Here is a tiny trained network, its code and every weight. The questions are about switching its units off for an input and a target symbol, where a switched-off unit gives its printed mean instead of its output.

import numpy as np


def w(rows, s, z=0):
    codes = np.array(rows[::2]) - 128.0
    scale = np.full(codes.shape[1], s)
    scale[-1] = z or s
    return codes * scale


def norm(h):
    return h / np.sqrt((h * h).mean(-1, keepdims=True) + 1e-5)


def f(y):
    return np.maximum(y, 0)


def softmax(a):
    e = np.exp(a - a.max(-1, keepdims=True))
    return e / e.sum(-1, keepdims=True)


def log_softmax(a):
    a = a - a.max(-1, keepdims=True)
    return a - np.log(np.exp(a).sum(-1, keepdims=True))


def net(x, mask):
    ids = ['Σβγδεζηθλξπτω'.index(c) for c in x.split()]
    T = len(ids)
    res = E[ids] + P[:T]
    r = norm(res)
    for j in range(3):
        rows = slice(3 * j, 3 * j + 3)
        q, k, v = (r @ M[0][rows].T for M in (Q, K, V))
        z = softmax(np.where(np.tri(T) > 0, q @ k.T / 3**0.5, -1e9)) @ v
        o = O[0][rows]
        res = res + np.where(mask[j], z, o[:, -1]) @ o[:, :-1]
    y = f(norm(res) @ A[0][:, :-1].T + A[0][:, -1])
    res = res + np.where(mask[3:7], y, B[0][:, -1]) @ B[0][:, :-1]
    return log_softmax(norm(res)[-1] @ U[:, :-1].T + U[:, -1])


Q, K, V, O, A, B = {}, {}, {}, {}, {}, {}
E = w([
[84,113,77,199],'Σ',
[113,89,172,229],'β',
[171,100,197,134],'γ',
[89,63,135,130],'δ',
[182,160,173,241],'ε',
[77,118,54,186],'ζ',
[199,157,133,91],'η',
[143,107,116,67],'θ',
[209,159,191,159],'λ',
[106,94,87,118],'ξ',
[18,251,135,119],'π',
[189,131,199,190],'τ',
[140,143,71,68],'ω',
],0.016)
P = w([
[92,115,147,81],'0',
[86,117,155,75],'1',
[151,95,109,120],'2',
[186,247,122,191],'3',
[77,118,162,73],'4',
[179,85,87,134],'5',
[199,254,146,202],'6',
[67,120,172,70],'7',
],0.018)
Q[0] = w([
[39,114,162,89],'head 0',
[114,99,159,155],'head 0',
[27,90,196,106],'head 0',
[160,167,53,146],'head 1',
[166,173,31,227],'head 1',
[162,181,91,164],'head 1',
[31,103,125,3],'head 2',
[154,68,170,107],'head 2',
[96,79,149,144],'head 2',
],0.033)
K[0] = w([
[2,216,175,112],'head 0',
[104,150,147,60],'head 0',
[28,196,189,73],'head 0',
[208,70,71,125],'head 1',
[229,34,43,187],'head 1',
[217,78,115,153],'head 1',
[2,218,197,71],'head 2',
[127,154,189,97],'head 2',
[111,92,155,134],'head 2',
],0.027)
V[0] = w([
[90,121,121,75],'head 0',
[107,115,166,131],'head 0',
[25,231,182,94],'head 0',
[146,3,73,103],'head 1',
[237,44,171,79],'head 1',
[81,48,204,203],'head 1',
[92,202,205,110],'head 2',
[117,121,197,127],'head 2',
[137,63,198,136],'head 2',
],0.021)
O[0] = w([
[137,108,124,75,190],'head 0',
[112,113,141,120,129],'head 0',
[68,162,22,142,98],'head 0',
[15,118,80,94,210],'head 1',
[116,127,56,1,254],'head 1',
[115,13,136,124,97],'head 1',
[176,171,185,74,150],'head 2',
[108,136,188,91,178],'head 2',
[64,119,211,83,208],'head 2',
],0.02,0.006)
A[0] = w([
[41,155,81,180,228],'neuron 0',
[146,209,115,255,130],'neuron 1',
[147,119,230,117,2],'neuron 2',
[108,147,11,177,169],'neuron 3',
],0.033,0.0015)
B[0] = w([
[165,80,20,163,214],'neuron 0',
[48,146,254,152,254],'neuron 1',
[216,127,114,178,205],'neuron 2',
[224,175,184,129,223],'neuron 3',
],0.034,0.016)
U = w([
[99,91,80,231,188],'Σ',
[139,12,180,131,82],'β',
[88,58,193,59,65],'γ',
[26,52,102,147,189],'δ',
[196,87,155,166,68],'ε',
[155,122,125,199,129],'ζ',
[109,224,122,78,129],'η',
[97,124,63,112,183],'θ',
[221,123,171,100,15],'λ',
[135,81,18,183,148],'ξ',
[82,174,194,171,253],'π',
[206,74,175,104,16],'τ',
[211,227,53,195,54],'ω',
],0.011,0.0053)

Each question gives the input, a string of symbols that net reads in full, and the target symbol t.
The units are the heads (3 rows each of Q, K, V and O) and the neurons (one row each of A and B). Each row of codes is followed by its name. A weight is (code - 128) times the scale printed after its matrix; where a second scale follows, it is the last column's (O, A, B and U).
mask holds one flag per unit, heads first, then neurons. A switched-off unit (its flag False) gives its mean, the last column of its rows in O or B, instead of its output. The means were averaged over made-up inputs and are rounded, as every weight is.
A unit's drop is (log p(t) with every unit on - log p(t) with that unit switched off) / (log p(t) with every unit on - log p(t) with every unit switched off).
The circuit of an input: a set's keep is (log p(t) with only the set's units on - log p(t) with every unit switched off) / (log p(t) with every unit on - log p(t) with every unit switched off). Starting from all 7 units, units are removed one at a time, each time the one whose removal leaves the highest keep (on an exact tie, the one counted first), for as long as the keep stays at least 0.8.
units of the circuit, in order: the units of the circuit, biggest drop first
unit that matters most: the unit with the biggest drop
top k neurons: the k neurons with the biggest drops, biggest first
which heads matter: for each layer, one digit per head in row order, 1 if its drop is at least 0.15 and else 0, layers parted by /
input ζ π ξ δ, target ξ: units of the circuit, in order => head 1; neuron 0
input ω ω η θ ω η λ, target η: top 2 neurons => neuron 0; neuron 2
input β β ω τ, target ω: unit that matters most => head 1
input λ γ η β ξ η ε, target η: top 3 neurons => neuron 0; neuron 2; neuron 1
input γ π λ π ω ξ, target γ: top 2 neurons => neuron 3; neuron 0
input η π η Σ ω γ ζ, target γ: which heads matter => 110
input ω η η δ η η Σ ω, target ω: units of the circuit, in order => head 0; neuron 3; neuron 0
input τ ω Σ Σ γ, target γ: units of the circuit, in order => head 2; head 1
input λ π ω λ, target ω: units of the circuit, in order => head 1; head 2
input ξ π β ξ, target β: which heads matter => 110
input ω ξ ξ η λ γ ω, target γ: units of the circuit, in order => head 1; head 0
input η η δ λ θ Σ λ, target Σ: which heads matter => 111
input η δ δ θ ξ, target ξ: top 2 neurons => neuron 0; neuron 1
input ω π ω η, target ω: unit that matters most => head 2
input ω ξ ω Σ, target ω: top 2 neurons => neuron 3; neuron 0
input ε η ξ Σ ε η β, target η: top 3 neurons => neuron 0; neuron 2; neuron 1
input ω ω δ π Σ ξ π, target ξ: which heads matter => 011
input ω ω π γ θ ω ζ, target ω: units of the circuit, in order => head 1; neuron 3; neuron 0
input λ ξ ξ θ, target ξ: units of the circuit, in order => head 2; neuron 0
input π ω η ξ ξ ω δ, target ω: units of the circuit, in order => head 1; head 2; neuron 3
input β π β π, target β: units of the circuit, in order => head 1
input η Σ η ω η ω β, target ω: units of the circuit, in order => head 1; neuron 0
input ζ η ξ ω β η γ, target η: which heads matter => 111
input β π γ ξ λ δ δ, target δ: which heads matter => 111
input β τ ε η ω Σ ω η, target η: which heads matter => 101
input Σ ω θ Σ ζ γ β, target γ: which heads matter => 110
input ζ η γ Σ, target γ: top neuron => neuron 0
input β λ η Σ, target η: which heads matter => 110
input θ β ω π, target ω: which heads matter => 011
input ε ω π Σ δ η ω, target η: top 2 neurons => neuron 0; neuron 2
